Below are the code and all the weights of a small trained network. Each question names an input and a class and asks about switching units off, where a switched-off unit gives its printed mean instead of its output.

import numpy as np


def w(rows, s, z=0):
    codes = np.array(rows[::2]) - 128.0
    scale = np.full(codes.shape[1], s)
    scale[-1] = z or s
    return codes * scale


def norm(h):
    return h / np.sqrt((h * h).mean(-1, keepdims=True) + 1e-5)


def f(y):
    return np.maximum(y, 0)


def log_softmax(a):
    a = a - a.max(-1, keepdims=True)
    return a - np.log(np.exp(a).sum(-1, keepdims=True))


def net(x, mask):
    res = np.array(x, float).reshape(1, 8) / 4 @ E
    u = 0
    for l in range(2):
        y = f(norm(res) @ A[l][:, :-1].T + A[l][:, -1])
        res = res + np.where(mask[u : u + 16], y, B[l][:, -1]) @ B[l][:, :-1]
        u += 16
    return log_softmax(norm(res)[-1] @ U[:, :-1].T + U[:, -1])


A, B = {}, {}
E = w([
[83,150,72,186,116,155,76,163],'x0',
[178,186,64,93,121,116,113,108],'x1',
[130,123,127,125,126,132,125,127],'x2',
[54,147,104,97,96,191,192,96],'x3',
[127,133,129,129,130,128,127,129],'x4',
[143,188,215,43,74,255,76,185],'x5',
[87,132,133,97,200,134,77,77],'x6',
[122,144,159,157,64,103,91,54],'x7',
],0.0089)
A[0] = w([
[152,141,176,99,111,162,55,182,74],'0.n1',
[71,47,251,172,124,135,123,165,71],'0.n2',
[113,148,155,94,146,136,85,135,75],'0.n3',
[83,137,162,73,227,112,44,69,3],'0.n4',
[79,143,94,205,124,147,12,190,21],'0.n5',
[107,125,151,132,42,120,97,80,48],'0.n6',
[216,97,239,60,169,84,168,92,46],'0.n7',
[217,170,46,51,86,120,90,99,65],'0.n8',
[192,127,143,144,20,91,182,204,49],'0.n9',
[79,94,74,118,87,179,101,127,75],'0.n10',
[147,135,98,113,215,148,152,196,79],'0.n11',
[138,108,122,76,191,145,165,201,21],'0.n12',
[114,123,153,64,121,136,197,79,110],'0.n13',
[153,142,187,164,75,107,70,29,42],'0.n14',
[116,179,126,116,132,99,124,134,87],'0.n15',
[237,78,193,140,166,77,16,178,13],'0.n16',
],0.013,0.0056)
B[0] = w([
[164,112,154,99,83,75,134,72,228],'0.n1',
[160,210,151,115,239,125,119,116,228],'0.n2',
[154,75,142,118,116,142,135,107,170],'0.n3',
[163,52,121,182,171,252,91,118,202],'0.n4',
[205,176,23,130,79,108,138,185,198],'0.n5',
[92,116,162,109,137,121,109,211,179],'0.n6',
[202,172,19,135,65,92,110,181,235],'0.n7',
[140,204,156,120,238,118,129,132,212],'0.n8',
[149,54,119,174,158,243,72,110,221],'0.n9',
[126,159,55,121,103,133,164,141,170],'0.n10',
[91,96,172,148,132,104,87,190,191],'0.n11',
[76,119,164,114,131,104,82,197,177],'0.n12',
[97,160,44,138,82,136,147,137,198],'0.n13',
[75,90,167,131,138,99,105,235,208],'0.n14',
[131,143,128,141,141,136,117,120,135],'0.n15',
[9,149,95,106,109,170,193,90,254],'0.n16',
],0.023,0.0081)
A[1] = w([
[153,202,176,125,232,94,134,77,54],'1.n1',
[154,140,154,173,118,149,145,124,41],'1.n2',
[128,69,130,180,153,42,157,80,114],'1.n3',
[210,125,239,8,32,171,144,112,3],'1.n4',
[187,118,83,120,99,85,166,143,37],'1.n5',
[84,160,110,123,151,140,122,146,182],'1.n6',
[14,156,124,91,76,186,202,78,53],'1.n7',
[130,39,98,173,145,31,142,56,175],'1.n8',
[148,142,192,186,85,158,145,124,112],'1.n9',
[141,107,126,100,150,119,158,127,24],'1.n10',
[167,61,148,164,138,213,155,99,45],'1.n11',
[150,72,128,165,154,60,149,83,32],'1.n12',
[117,110,167,108,67,130,119,103,89],'1.n13',
[67,80,192,104,123,69,103,189,26],'1.n14',
[131,63,137,113,138,139,100,160,38],'1.n15',
[142,165,171,178,96,156,126,150,57],'1.n16',
],0.016,0.0023)
B[1] = w([
[185,198,185,124,173,155,147,89,201],'1.n1',
[131,108,117,116,123,143,122,122,134],'1.n2',
[70,125,90,111,166,76,103,72,155],'1.n3',
[46,91,74,166,184,3,99,29,190],'1.n4',
[127,178,102,152,107,142,94,128,195],'1.n5',
[175,96,191,119,81,107,184,83,254],'1.n6',
[82,110,158,129,111,148,222,108,206],'1.n7',
[89,118,126,88,137,49,62,43,169],'1.n8',
[130,88,116,109,146,152,112,129,133],'1.n9',
[113,137,126,133,122,125,117,138,130],'1.n10',
[122,100,133,171,103,197,69,87,191],'1.n11',
[87,114,107,105,127,81,102,79,144],'1.n12',
[126,145,122,137,141,101,135,128,135],'1.n13',
[86,166,178,168,102,109,67,184,198],'1.n14',
[147,136,187,147,89,140,111,119,184],'1.n15',
[131,93,139,75,117,110,121,126,147],'1.n16',
],0.027,0.009)
U = w([
[82,114,103,113,152,35,77,51,137],'0',
[126,164,146,156,106,156,122,127,252],'1',
[195,165,29,118,61,124,127,191,103],'2',
[98,104,240,132,103,104,94,242,100],'3',
[166,26,137,140,152,248,92,94,96],'4',
[195,196,179,106,222,147,176,112,92],'5',
[71,109,135,106,77,160,246,112,85],'6',
],0.011,0.012)

Each question gives the input, the list of numbers given to net, and the class t.
The units are the neurons (one row each of A and B). Each row of codes is followed by its name. A weight is (code - 128) times the scale printed after its matrix; where a second scale follows, it is the last column's (A, B and U).
mask holds one flag per neuron, layer by layer. A switched-off neuron (its flag False) gives its mean, the last column of its row in B, instead of its output. The means were averaged over made-up inputs and are rounded, as every weight is.
A unit's drop is (log p(t) with every unit on - log p(t) with that unit switched off) / (log p(t) with every unit on - log p(t) with every unit switched off).
The circuit of an input: a set's keep is (log p(t) with only the set's units on - log p(t) with every unit switched off) / (log p(t) with every unit on - log p(t) with every unit switched off). Starting from the 12 units with the biggest drops (on a tie, the unit counted first), units are removed one at a time, each time the one whose removal leaves the highest keep (on an exact tie, the one counted first), for as long as the keep stays at least 0.8.
units of the circuit, in order: the units of the circuit, biggest drop first
most important unit: the unit with the biggest drop
top k neurons: the k neurons with the biggest drops, biggest first
top k neurons in layer l: the k neurons of layer l with the biggest drops, biggest first
input [-6,4,-1,7,4,-1,-2,3], class 6: most important unit : 0.n13
input [6,8,-2,-8,-2,-1,7,1], class 5: top 4 neurons : (0.n8, 0.n9, 0.n7, 0.n13)
input [5,-1,-3,2,4,1,5,6], class 3: top 3 neurons : (0.n14, 0.n6, 0.n7)
input [-3,8,7,6,4,4,-7,-6], class 5: top 2 neurons : (0.n8, 0.n4)
input [6,2,3,6,8,-4,4,6], class 2: top 3 neurons in layer 0 : (0.n16, 0.n5, 0.n10)
input [6,-5,5,-7,-4,0,3,5], class 6: top 2 neurons in layer 0 : (0.n16, 0.n7)
input [-8,-4,7,5,-3,1,-6,7], class 2: top 2 neurons in layer 0 : (0.n7, 0.n13)
input [2,-3,-2,2,8,8,-7,-6], class 0: units of the circuit, in order : (1.n4, 0.n1)
input [7,4,0,4,-1,2,-1,8], class 3: top 2 neurons in layer 0 : (0.n6, 0.n14)
input [7,-8,5,0,1,-5,-1,0], class 5: units of the circuit, in order : (0.n2, 1.n1)
input [7,6,6,7,3,-5,0,4], class 2: units of the circuit, in order : (0.n16, 0.n10, 1.n4)
input [8,-6,-4,5,-7,-6,6,5], class 2: top 2 neurons in layer 0 : (0.n5, 0.n16)
input [-8,-5,-6,-3,-1,-5,-8,1], class 2: top 2 neurons : (0.n7, 0.n4)
input [3,6,1,6,0,1,-8,2], class 4: top 3 neurons : (0.n9, 0.n2, 0.n16)
input [1,-5,-1,-6,-6,8,-4,1], class 0: units of the circuit, in order : (0.n1, 1.n4)
input [-1,-7,1,-3,-1,6,-7,3], class 4: most important unit : 0.n9
input [4,-3,-6,4,4,0,7,7], class 3: top 3 neurons in layer 0 : (0.n14, 0.n6, 0.n9)
input [-2,4,-1,-6,-2,7,-6,-4], class 0: top 2 neurons in layer 0 : (0.n1, 0.n4)
input [3,-4,-7,1,-7,8,4,-6], class 0: units of the circuit, in order : (1.n4, 0.n1)
input [4,6,-3,8,-5,2,-6,3], class 6: most important unit : 0.n2
input [7,5,0,8,-6,-3,-5,-8], class 3: top 3 neurons in layer 0 : (0.n11, 0.n7, 0.n16)
input [7,2,3,-6,-4,-2,2,-7], class 2: top 3 neurons in layer 0 : (0.n5, 0.n14, 0.n6)
input [-5,-6,0,8,8,-4,-1,-1], class 6: top 2 neurons : (0.n13, 0.n8)
input [7,-8,6,0,2,-3,-7,-6], class 5: top 3 neurons in layer 0 : (0.n2, 0.n7, 0.n4)
